Each row is followed by roughly how far along a hidden order it lies, from 0 to 15. A new part has a new order.
(in the rows, 128 means zero)
[151 113  91 110 135 128 144 124 138  41 129 120 126  98 146 117 136 158
  71 121 129 102 114 120 133 148 101 104 140 126  88 146 157 174 124 118
 134 117 109 103 140 144 126 139 130 119 146 120 142 113 151  91 115 100
 119 100 124 105  99 114 115 139 153 138 100 117 119 162  61 126 129 110
 133 119 130 136 111 150  91 134 127 124 135 154 132 178 130 108 154 118
 126 127 121 130 131 125 158 112 124 131 126 138  83 142 132 135 117 115
 122 124 141 128 117 153 146 102 131 146 123 115 130  94 141]
0
[145  89  86 108 149 130 160 139 151  52 107 126 139 100 145 120  91 158
  90 123 131  87  98 115 156 163 104 103 122 151  89 175 131 219 123  98
 195 135 123  93 119 166 135 150 121 109 150  94 148 133 151  84 115 144
 116  83 119  94  73 147 134 175 128 133 126  75 120 162  42 131 140 128
 125 120 133 146 126 150 107 122 117 126 121 132 128 115 120 112 184 149
 150 115 125 127 123 130 153 122 115 119 132 119  83  99 140 130  92 135
 106 126 139 130 109 140 144 114 127 142 128 128 158  90 121]
3
[123  59  99 123 159 153 191 161 166  86  81 131 148 121 140 126  40 147
 116 133 137  73  91 123 190 165 124 111  85 182  96 190  90 255 127  93
 255 155 139  83  98 208 147 165 106 105 150  63 153 170 154  69  98 250
 123  50 120  78  67 180 197 238  73 133 170  21 125 160  29 139 160 144
 114 124 137 160 140 143 119 106  97 133  99  92 115  18 112 127 209 188
 174 100 124 116 108 135 149 140 112 105 143  95  86  69 152 124  71 171
  59 131 132 138  94 114 133 121 117 128 139 146 190 101  93]
10
[148  87  86 107 144 126 158 143 152  96 102 130 134 100 146 121  96 162
  87 115 136  83  98 107 164 168 102 102 123 153  88 182 126 219 118  93
 227 135 126  88 116 173 136 153 116 102 152  89 149 136 151 101 110 171
 110  80 121  84  81 156 143 177 125 133 128  69 117 164  42 134 136 130
 119 123 125 149 121 151 114 122 117 124 120 126 121 101 116 112 186 143
 153 108 115 131 121 130 154 120 116 120 132 115  93 107 144 134  84 145
 103 126 138 131 110 133 155 114 123 138 124 131 168  95 121]
3
[150  85  89 108 137 124 161 142 151  67 106 122 134 102 144 118  98 159
  93 122 130  94 108 106 151 161 102 104 125 147  86 173 129 198 117  96
 217 136 126  90 120 167 135 142 120 102 150  97 147 133 157  81 114 151
 113  78 120  85  83 155 142 175 136 136 129  84 117 159  55 131 142 122
 121 122 130 145 121 153 112 123 118 127 121 130 120 145 120 113 182 139
 155 109 114 132 124 128 150 119 121 120 134 121  83 109 140 133  96 136
 102 127 138 127 106 144 158 111 127 143 124 130 151  90 123]
3
[113  90 133 140 121 162 172 161 149 145  98 128 141 139 118 117  42 114
 175 136 140  95 109 118 133 125 123 135  99 163 120 177  84 194 143 134
 255 162 120 113 105 178 146 149 115 113 145  82 133 166 138  97 101 242
 138  85 142  99 108 130 233 203  78 114 165  87 124 136  90 135 153 142
 117 132 144 148 132 137 123 110 108 143 101 107 123  18 123 126 174 163
 151 110 101 117 105 127 151 149 124 116 140 109 113  99 136 126 126 152
  59 132 129 144 108 115 119 127 122 118 132 142 160 127 100]
15
[151 116  97 102 143 126 146 122 137  30 116 121 129  98 146 121 121 161
  59 116 129  89 114 120 143 148 103 104 135 135  87 148 154 186 125 103
 113 115 113 103 137 144 127 141 128 120 149 120 146  98 147  95 115 100
 117 104 129  91 101 117 111 138 146 132 100 106 121 165  54 130 129 117
 125 123 122 137 113 154  94 133 125 125 130 151 129 142 117 112 170 128
 134 123 119 129 130 127 154 117 114 129 125 135  82 137 137 136 116 117
 122 124 139 130 118 145 139 108 130 149 122 119 146  94 139]
0
[170 109  95  69 126 123 122 129 112  55  70 141 115  97 152 124 119 180
  56  81 135  58  75  63 171 170  87  86 141 132  84 251 144 178 122 136
 128 150 139  72 109 149 131 142 106 104 151 124 126  97 114 132  90 108
  93 134 146  44 133 156 112 105 128 115 119 126 111 153  64 130 116 151
  85 135  83 159 107 196 137 129 104  94 112 131 108   2  87 104 186 167
 170  92 110 133 134 128 152 112 121 120 124 116 148 146 154 142  73 124
 129 124 153 134 137 129 121 131 118 146  83 137 170 135 144]
1

New part:
[ 91 229 146  67 124 122 118 116 170 110 135 198 146 140  90 173 129 132
 140 140 129 137 144  28 153 104 139 162 127 100 138  94 112 125 134  96
  66 102 140 131  93 152  64 166  95 110 102  89 152 116  82 115 140  91
  97 195 128 126 167 121 115 117 178 183 124 117 124  68 109 162 122 107
  72 203 102 119 164  88  52 130 146 173 123 159 100 148 135 135 112  29
 157 105 111 116 118 125 198]
15
[134  90 144 188 111 119 126  94 123 146 109 142 115 100 157 118 143 129
 132 108 105 135 100 126  89 142 136 138 126 123  80 130 142 161 122  81
 150 112 144 111  84 126 109 110 140 143 141 105 205 138 136 113 109 139
 188  98  67  68 117 114 123 143 140  93 160 135 146 131 125 135 117 133
 114 119 119 156  96 114  73 123  88 116 186 145  86  97 141 111 174 168
 119 108 113 121 127 127 227]
0
[136  89 131 179 135 118 136 102 159 130  89 143 178 139 154 133 137 156
  82 123  71  84  78 105 126 104 158 118 131 133  97 119 135 153 157 108
  93 134 127 132 120 174 135 109 127  89 130 115 158 105  86  55 136 135
 150 113  81 101 117 165 126 102 161  25 116 137 126 156 159 116  75 164
  88 112 126 126  93 133  96 148  79  97 165 119  93 140 127  95 124 146
 136 138 102 154 145 134 188]
0
[107 172 138 152 119 142 128 132  68 128 130 116 105 124 136  91 106 137
 150  99 140 150 183 169 118 146 153 118 191 126 152 131 155 126  96 236
 128 127 168 119  90 118 142 172 105 151 132 143  81 132 216 157 132 130
 143 104 168 138  90 110 158 138 172 150  81 120 138 148 118  78 101 163
 148 128 150  84 176 100 173 106 190 140 123 103 119 139 144 161 172 147
 122 157 161 116 133 134 136]
10
[111 158 133 132 118 138 149 129  66 124 137 104 106 132 118  87 102 129
 157 125 144 160 177 165 126 144 172 115 181 125 149 141 148 126  98 174
 117 118 155 120  95 103 144 157 111 159 142 155  78 152 204 159 127 130
 133  93 178 154  84 109 153 155 143 154  84 120 124 132 124  76  98 157
 160 114 147  78 154 112 170 112 196 147  55 111 124 115 146 175 161 155
 117 137 165 117 134 139 152]
10
[ 87 187 136 101 144 120  73 101 166 114 123 183 172 152 101 135 134 116
 108 146 121 104 116  39 169  98 157 169 118 112 137  93 108 123 142  82
  91 121 141 137 112 169 101 153  99 134 109  70 169 113 102 118 156 102
  88 185 105 125 176 127 122  91 176 159  92 112 139  94 110 169 128 108
  88 175 114 133 173 103  64 110 120 143 123 129  98 182 141 131  82  50
 165 137 116 146 147 125 148]
15
[107 162 138 147 127 135 127 139  71 127 128 126 103 126 137  90 103 139
 157 107 138 149 176 167 119 152 151 121 199 126 149 129 150 125 102 172
 123 124 157 119  97 113 146 170  99 151 134 153  76 140 208 145 129 137
 136 107 173 148 109  92 158 146 162 147  83 112 134 143 113  78 100 174
 170 122 151  83 166  96 182 108 184 140 123 102 112 135 134 169 165 165
 110 158 160 116 131 134 148]
10
[145  81 142 203 116 116 125 101 124 142  87 151 118 102 155 131 148 134
 125 115 109 131  98 115  90 149 133 144 116 124  97 130 140 152 119  77
 149 117 138 109  86 125 101 111 136 138 141 111 213 135 168 110 106 150
 195 104  66  74 119 109 129 145 143 101 147 122 147 128 117 136 109 150
 125 125 119 163  95 102  78 126 103 116 208 137  90 105 134 106 176 174
 113 115 119 116 124 127 243]
0
[107 114 123 213 139 130  71 100  72 128  96 125 128 137 152  67 103  96
 123 139 128 152 137 127 146 163 177 136 156 139 154 106 131 146 109 120
  97 125 149 129 107 105 138 126 115 169 130 101 152 168 188 159 139 145
 146 101  86 135 116  93 134 107 138 148  82 127 163 174 111 101 137 147
 166 112 147 135 173 104 116  87 146  92 118 107 115 144 176 142 146 124
 129 144 154 132 171 116 160]
10
[150  99 136 183 125 121 137  93 148 131 105 117 188 135 176 133 143 144
  88 107  64  88  87 124 142 104 178 118 132 129  99 124 142 148 155  52
 185 135 132 126 113 175 136 132 133  98 124 106 175  99 100  66 141 122
 153 102  90 119 117 174 124  84 150  46 114 155 130 158 157 114  81 157
  86 126 120 115 127 129 102 146  87  98 143 127 100 135 145 106 132 159
 141 133 111 166 146 140 176]
0
[ 92 180 135  81 147 117  74 115 178 115 120 187 161 152 103 136 139 126
 118 153 127 110 116  19 178 104 158 163 135 113 136  90 106 126 142  80
  76 118 126 137 104 167  99 149  97 137 108  81 173 121 122 110 155  96
  94 189  91 129 180 128 123  95 183 160  95 112 137  96 109 160 129 118
  93 185 112 131 164 109  84 111 122 142 126 129 126 175 133 138  94  50
 165 136 115 138 146 123 163]
15
[136 107 138 221 123 124 138  87 147 132 116 125 204 135 182 130 149 136
  78  94  48  91  87 167 135 103 186 103 132 131  94 132 146 155 151  54
 183 137 140 125 111 181 136 132 140  69 132 104 154 100  94  63 145 119
 154 108  81 108 120 183 129  78 151  29 100 165 138 159 152 110  88 163
  83 121 118 106 133 127 104 140  90  96 129 126 101 148 149  82 145 162
 152 132 111 162 145 139 160]
0

Next part:
[ 75 105 167 151 145 130 224 175 127 118 134 153 113 155 107 131 131 139
 128 145 135 127 109 134 136 179 129 158 105  95 149 132 112 255  65 134
 119 127 142 122 125 112 137 152  91 156 148 124 126 141 152 178 117 109
 178 128 149 122 107 117 103 133 160 118 145 118 152 125 130 125 130 108
 208 121 135 172 219 151 133 155  92 105 170 131  94 123 171  92 102 101
 164 137 131  88 196 126  85 152 134 127 125 226 116  71  28 114 124 108
 148 120 199 122 108 115 119 139 159 126  98 104  84 109 121 119 118 145
 166 123 122 122 207 113  68 140 121 118 123 107 173 128]
15
[ 77 112 167 162 150 131 206 160 128 113 139 154 128 149 118 136 138 140
 121 146 132 131 102 125 156 177 119 135 116 102 109 128 115 255  63 131
  90 143 140 129 142 135 140 137  92 144 137 151 130 135 154 189 105 102
 147 131 150 129  94 139 112 128 145 119 133 121 122 158 114 127 139  98
 255 124 140 201 226 155 130 156  87  57 162 110  70 125 143  89  91 102
 175 139 127 111 169 153  80 162 142 128 122 150 121  81  12 108 126 109
 146 124 179 129 116 122 148 121 155 117 115  91  98 115 118 125 113 126
 167 119 115 146 166 101  88 153 126 142 131 120 188 145]
14
[137 123 123 137 132 136 143 128 132 121 125 136 136 139 133 130 130 133
 133 129 110 128 125 134 122 120 130 132 116 106 128 129 124 152 114 136
 116 122 135 128 132 124 128 124 125 130 125 121 125 127 127 155 134 110
 150 127 133 125 126  85 134 124 122 125 129 132 140 113 113 132 128 120
 161 138 133 141 128 133 135 125 136 123 145 131 121 140 138 117 122 117
 141 126 123 124 150 139 117 128 127 133 113 167 124 125 124 116 131 119
 134 129 179 131 127 135 139 128 128 133 131 126 124 122 128 130 137 120
 141 121 128 142 117 126 115 133 128 141 127 130 141 130]
7
[198 122  77 121 108 148  80  99 134 126 114 128 139 112 146 128 119 127
 134 107 108 165 160 131  90  46 179 128 113 120 179 133 127  15 234 145
 160 102 128 116 117 133 101 121 129 116 126  79 125 118 104  97 160 136
 122 129 139 123 158  56 190 134 128 115 159 145 165  47 121 142 105 127
   1 131 126  64   1 103 149 116 153 229 103 137 161 143 133 132 165 142
  73 106 124 108 176  84 194  72 125 140 106 206 121 158 254 128 100 136
 116 137 123 120 140 128  95 167  78 152 129 168 139 124 160 131 140 109
  69 141 134 127 120 147  99 104 145 101 124 113  72  94]
0
[146 131 131 105 122 132 107  73 132 124 122 119 148 104 133 127 131 118
 122 118 120 118 138 121 138 107 131 105 162 145  99 124 130 130 140 138
 142  99 142 126 155 118 129 147 132 102 142 109 141 121 115  97 144 105
 145 126 137 132 141  62 116 134  88 122 116 111 158 132 117 127 125 121
 113 132 117  64  61 115 105 139 148 168 140 134 150 132 104 121 151 126
 131 125 146 151 134 114 203 118 127 120 130  98 130 158 155 112  94 121
 130 137  95 124 138 138 126 119 100 131 132 133 147 141 114 138 121 133
 116 118 125 128  66 130 125 148 133 127 124 125 100 134]
2
[104 115 134 151 135 132 179 169 130 124 130 150 115 156 114 129 128 139
 134 139 120 132 111 137 109 151 134 159 100  96 156 134 118 202  89 135
 119 128 123 125 114 114 128 121 110 148 133 120 120 136 141 169 127 123
 164 128 140 121 115 137 123 124 156 124 147 128 132 108 131 132 129 120
 163 130 136 179 199 144 142 144 120 125 160 137 108 129 169 106 104 114
 144 125 119 100 166 137  79 139 125 131 121 236 118  85  78 127 145 119
 142 122 200 126 115 121 130 144 158 131 113 119 101 111 123 122 134 140
 162 126 129 128 180 119  79 120 118 129 128 119 163 123]
11
[163 135  99 139 132 134 126 143 136 126 123 136 143 138 140 129 128 133
 145 131  90 140 131 147 114  74 130 133  97  85 148 129 125  52 143 141
 115 126 157 126 113 125 112 117 136 133  99 119 118 131 106 165 152 103
 132 126 121 117 142  36 153 123 108 131 126 149 160  83 107 131 124 148
 114 147 138 141  80 120 157  95 129 117 144 127 118 158 146 115 129 121
 134 130 120 119 134 119  95 111 126 143 103 201 124 133 171 131 146 115
 129 126 223 134 132 149 147 127 106 143 140 135 143 109 141 129 165  89
 125 126 130 158  98 138 110 126 129 140 127 133 132 124]
8
[106 106 152 123 132 135 164 117 126 116 128 133 120 130 114 131 130 129
 120 132 137  91 120 122 119 176 135 146 139 138 129 131 122 240  97 133
 142 110 122 123 150 113 146 140 109 129 162 111 134 123 150 123 118 120
 173 128 153 131 119 152 108 134 143 124 140 108 142 129 137 134 128  94
 187 125 120 127 158 138 106 158 146 163 152 145 144 115 136 121 128 127
 150 112 137 120 189 137 154 138 125 119 133 162 120 107  79 109  98 130
 141 129 115 122 121 120 116 135 150 129 113 118  95 134 110 129 108 166
 157 120 125 107 169 122 111 140 125 129 125 117 127 127]
7
[ 96 118 139 155 144 125 197 209 130 126 132 149 114 163 108 128 126 141
 143 151 116 121 112 148 106 152 124 168  85  72 177 136 117 163  82 137
 117 136 143 125  98 109 128 126 109 160 124 122 111 142 137 187 124 116
 163 129 128 115 119 137 117 124 167 139 149 136 137 100 134 129 131 138
 171 135 142 200 203 146 153 124 109  97 166 139 111 136 188 104  98 111
 159 134 117  90 164 127  37 144 123 135 119 255 119  71  65 144 159 114
 143 115 245 129 109 125 131 141 165 137 112 115  99  96 132 114 152 132
 169 131 130 129 195 127  76 119 112 128 123 121 173 119]
15
[159 135 109 124 131 132 122 120 135 127 119 129 137 138 133 126 129 129
 147 124  87 112 127 150 108  92 114 138 106  89 133 128 126  71 102 138
 122 114 150 129 122 110 125 119 151 131  98 114 119 131 107 165 155 100
 165 120 114 116 143  25 126 118 102 135 109 141 169  90 111 129 127 153
 153 154 133 137  80 125 143  91 161 123 154 145 135 157 144 126 128 119
 146 129 121 135 124 139  99 120 117 136 108 191 123 143 169 122 154 114
 133 126 222 138 130 150 150 118 121 143 142 136 141 119 123 134 169 110
 147 116 135 146 100 142 126 132 119 155 122 144 133 130]
7
